Here is a tiny trained network, its code and every weight. The questions are about switching its units off for an input and a target symbol, where a switched-off unit gives its printed mean instead of its output.

import numpy as np


def w(rows, s, z=0):
    codes = np.array(rows[::2]) - 128.0
    scale = np.full(codes.shape[1], s)
    scale[-1] = z or s
    return codes * scale


def f(y):
    return y / 2 * (1 + np.tanh(0.7978845608 * (y + 0.044715 * y**3)))


def softmax(a):
    e = np.exp(a - a.max(-1, keepdims=True))
    return e / e.sum(-1, keepdims=True)


def log_softmax(a):
    a = a - a.max(-1, keepdims=True)
    return a - np.log(np.exp(a).sum(-1, keepdims=True))


def net(x, mask):
    ids = ['γδεηλμξπστφω'.index(c) for c in x.split()]
    T = len(ids)
    res = E[ids] + P[:T]
    u = 0
    for l in range(2):
        r = res
        for j in range(2):
            rows = slice(2 * j, 2 * j + 2)
            q, k, v = (r @ M[l][rows].T for M in (Q, K, V))
            z = softmax(np.where(np.tri(T) > 0, q @ k.T / 2**0.5, -1e9)) @ v
            o = O[l][rows]
            res = res + np.where(mask[u + j], z, o[:, -1]) @ o[:, :-1]
        u += 2
        y = f(res @ A[l][:, :-1].T + A[l][:, -1])
        res = res + np.where(mask[u : u + 12], y, B[l][:, -1]) @ B[l][:, :-1]
        u += 12
    return log_softmax(res[-1] @ U[:, :-1].T + U[:, -1])


Q, K, V, O, A, B = {}, {}, {}, {}, {}, {}
E = w([
[143,219,73,145,135,168],'γ',
[158,124,26,123,138,129],'δ',
[186,129,77,76,96,113],'ε',
[223,205,104,198,59,58],'η',
[194,247,52,76,172,185],'λ',
[132,124,173,210,81,175],'μ',
[148,114,151,75,20,112],'ξ',
[158,195,54,53,52,131],'π',
[153,64,25,137,63,140],'σ',
[78,177,154,101,143,112],'τ',
[17,63,84,130,119,145],'φ',
[162,190,97,89,124,95],'ω',
],0.015)
P = w([
[120,157,133,122,197,5],'0',
[20,74,160,81,98,154],'1',
[223,86,146,142,148,157],'2',
[73,135,120,149,60,97],'3',
[114,68,137,89,89,128],'4',
[166,139,103,122,67,212],'5',
[90,144,130,185,119,93],'6',
[135,112,148,86,111,104],'7',
[152,117,116,138,129,199],'8',
[59,105,105,178,88,118],'9',
[54,82,147,83,71,145],'10',
],0.011)
Q[0] = w([
[127,114,131,70,88,50],'L0H0',
[135,137,98,87,163,88],'L0H0',
[156,92,151,9,74,144],'L0H1',
[98,33,146,123,150,163],'L0H1',
],0.011)
K[0] = w([
[142,74,204,141,162,138],'L0H0',
[112,196,92,189,127,255],'L0H0',
[187,101,158,43,62,81],'L0H1',
[148,96,236,55,143,122],'L0H1',
],0.0062)
V[0] = w([
[116,167,118,36,84,96],'L0H0',
[156,134,114,123,122,111],'L0H0',
[102,122,225,161,233,241],'L0H1',
[156,153,129,134,2,86],'L0H1',
],0.0085)
O[0] = w([
[218,120,145,112,149,108,188],'L0H0',
[173,118,126,208,155,126,140],'L0H0',
[87,136,88,119,1,192,10],'L0H1',
[158,93,146,141,113,139,219],'L0H1',
],0.011)
A[0] = w([
[108,106,140,178,142,94,28],'L0N0',
[168,165,125,170,136,182,138],'L0N1',
[133,94,103,138,149,77,63],'L0N2',
[49,120,79,151,176,67,172],'L0N3',
[171,69,137,147,152,95,57],'L0N4',
[118,124,140,125,159,132,26],'L0N5',
[141,131,24,74,103,142,1],'L0N6',
[112,115,91,130,134,11,103],'L0N7',
[102,197,94,72,149,74,24],'L0N8',
[97,99,94,96,169,92,125],'L0N9',
[131,131,143,169,130,166,57],'L0N10',
[88,92,175,165,152,83,79],'L0N11',
],0.011,0.0038)
B[0] = w([
[126,146,66,132,60,168,135],'L0N0',
[81,48,115,22,117,136,160],'L0N1',
[116,156,94,75,11,225,176],'L0N2',
[190,246,49,87,90,191,145],'L0N3',
[102,163,188,139,123,192,255],'L0N4',
[129,60,219,80,144,132,124],'L0N5',
[156,122,195,180,175,144,126],'L0N6',
[213,76,114,44,39,115,197],'L0N7',
[155,239,185,87,254,99,141],'L0N8',
[181,178,140,58,91,111,153],'L0N9',
[215,160,110,78,93,113,123],'L0N10',
[118,49,122,169,23,152,163],'L0N11',
],0.0068,0.011)
Q[1] = w([
[143,102,68,100,55,215],'L1H0',
[58,109,131,2,80,84],'L1H0',
[221,131,122,175,248,196],'L1H1',
[160,217,143,101,8,4],'L1H1',
],0.0059)
K[1] = w([
[64,167,198,177,142,79],'L1H0',
[107,19,253,114,142,13],'L1H0',
[172,239,89,140,113,135],'L1H1',
[127,57,100,145,139,45],'L1H1',
],0.0079)
V[1] = w([
[156,176,181,136,87,141],'L1H0',
[106,227,74,54,156,45],'L1H0',
[197,149,135,165,15,132],'L1H1',
[41,91,82,104,114,254],'L1H1',
],0.0058)
O[1] = w([
[219,116,140,141,182,153,187],'L1H0',
[95,151,13,191,135,121,137],'L1H0',
[162,98,84,180,3,28,220],'L1H1',
[227,9,98,213,144,117,11],'L1H1',
],0.007,0.012)
A[1] = w([
[112,116,208,117,197,85,103],'L1N0',
[114,215,123,23,128,75,253],'L1N1',
[103,70,105,113,252,136,33],'L1N2',
[96,135,199,229,148,121,146],'L1N3',
[127,69,230,125,172,173,101],'L1N4',
[148,34,149,139,211,189,89],'L1N5',
[169,117,105,74,210,91,125],'L1N6',
[142,92,146,173,141,146,188],'L1N7',
[161,105,57,141,86,132,89],'L1N8',
[128,2,68,117,146,87,110],'L1N9',
[188,99,143,191,44,106,48],'L1N10',
[250,117,86,135,135,165,184],'L1N11',
],0.0085,0.0047)
B[1] = w([
[126,91,65,89,180,154,143],'L1N0',
[141,100,101,186,100,204,250],'L1N1',
[223,217,103,80,41,143,129],'L1N2',
[79,170,175,120,66,55,130],'L1N3',
[125,98,108,124,143,195,156],'L1N4',
[128,141,194,146,45,111,129],'L1N5',
[37,172,183,124,96,110,159],'L1N6',
[59,149,227,150,88,67,134],'L1N7',
[52,174,133,41,156,129,148],'L1N8',
[152,236,203,98,150,144,130],'L1N9',
[137,193,48,108,208,107,194],'L1N10',
[1,80,179,74,166,156,199],'L1N11',
],0.0085,0.018)
U = w([
[97,104,66,204,198,166,253],'γ',
[66,126,59,133,76,95,77],'δ',
[97,185,145,188,48,57,176],'ε',
[210,186,99,87,90,52,151],'η',
[66,124,109,141,196,204,80],'λ',
[2,141,244,161,38,103,187],'μ',
[109,51,187,85,154,169,102],'ξ',
[180,169,136,184,54,164,63],'π',
[141,226,127,88,195,66,25],'σ',
[96,166,114,190,193,167,133],'τ',
[29,144,119,99,200,93,43],'φ',
[216,170,68,202,69,122,136],'ω',
],0.0066,0.0056)

Each question gives the input, a string of symbols that net reads in full, and the target symbol t.
The units are the heads (2 rows each of Q, K, V and O) and the neurons (one row each of A and B). Each row of codes is followed by its name. A weight is (code - 128) times the scale printed after its matrix; where a second scale follows, it is the last column's (O, A, B and U).
mask holds one flag per unit, layer by layer, with each layer's heads first. A switched-off unit (its flag False) gives its mean, the last column of its rows in O or B, instead of its output. The means were averaged over made-up inputs and are rounded, as every weight is.
A unit's drop is (log p(t) with every unit on - log p(t) with that unit switched off) / (log p(t) with every unit on - log p(t) with every unit switched off).
The circuit of an input: a set's keep is (log p(t) with only the set's units on - log p(t) with every unit switched off) / (log p(t) with every unit on - log p(t) with every unit switched off). Starting from the 12 units with the biggest drops (on a tie, the unit counted first), units are removed one at a time, each time the one whose removal leaves the highest keep (on an exact tie, the one counted first), for as long as the keep stays at least 0.8.
units of the circuit, in order: the units of the circuit, biggest drop first
top k neurons: the k neurons with the biggest drops, biggest first
k most important neurons of layer l: the k neurons of layer l with the biggest drops, biggest first
input π ξ π, target π: 2 most important neurons of layer 1 => L1N1, L1N10
input ξ η π ξ φ σ τ ξ ξ ε, target ξ: top 2 neurons => L1N11, L0N4
input τ μ φ π, target μ: units of the circuit, in order => L1N6, L1N10, L0H1, L0N8
input π σ τ η π σ, target π: 3 most important neurons of layer 1 => L1N11, L1N1, L1N10
input γ ξ ε π μ π ξ π σ σ π, target ξ: units of the circuit, in order => L0H1, L1N10, L1H1
input σ ξ π φ μ π δ μ ε, target σ: 4 most important neurons of layer 0 => L0N3, L0N2, L0N7, L0N0
input π η ξ, target π: top 4 neurons => L0N7, L1N11, L0N8, L0N2
input σ φ π, target σ: top 2 neurons => L0N3, L0N2
input η δ σ π τ τ ξ τ π φ ξ, target ξ: units of the circuit, in order => L1N4, L1H1
input φ ξ φ π γ π ε, target ξ: most important neuron of layer 0 => L0N7
input μ λ μ, target μ: top 2 neurons => L1N7, L0N7
input φ ξ μ μ ξ η, target φ: top 2 neurons => L1N11, L0N3
input φ ε ξ μ, target ε: 3 most important neurons of layer 1 => L1N3, L1N11, L1N1
input τ τ ξ η, target σ: 2 most important neurons of layer 1 => L1N10, L1N8
input τ π σ φ, target δ: top 2 neurons => L0N3, L1N8
input ξ ξ ω, target ξ: most important neuron of layer 0 => L0N4
input φ ξ π ξ σ, target ξ: 3 most important neurons of layer 1 => L1N11, L1N6, L1N4
input τ ξ λ φ π γ γ ε γ σ, target φ: 2 most important neurons of layer 0 => L0N8, L0N1
input σ ξ ω, target σ: top 4 neurons => L0N3, L1N10, L0N2, L0N7
input μ ξ μ, target μ: 3 most important neurons of layer 1 => L1N7, L1N5, L1N11
input λ ξ ε π φ μ, target λ: top 3 neurons => L0N1, L0N8, L0N11
input δ μ τ ξ, target η: 2 most important neurons of layer 1 => L1N10, L1N1
input ξ π π μ π ξ ω φ, target ξ: 4 most important neurons of layer 0 => L0N4, L0N7, L0N2, L0N5
input π ξ ξ η φ γ τ π μ, target π: top 4 neurons => L1N11, L0N7, L0N10, L0N8
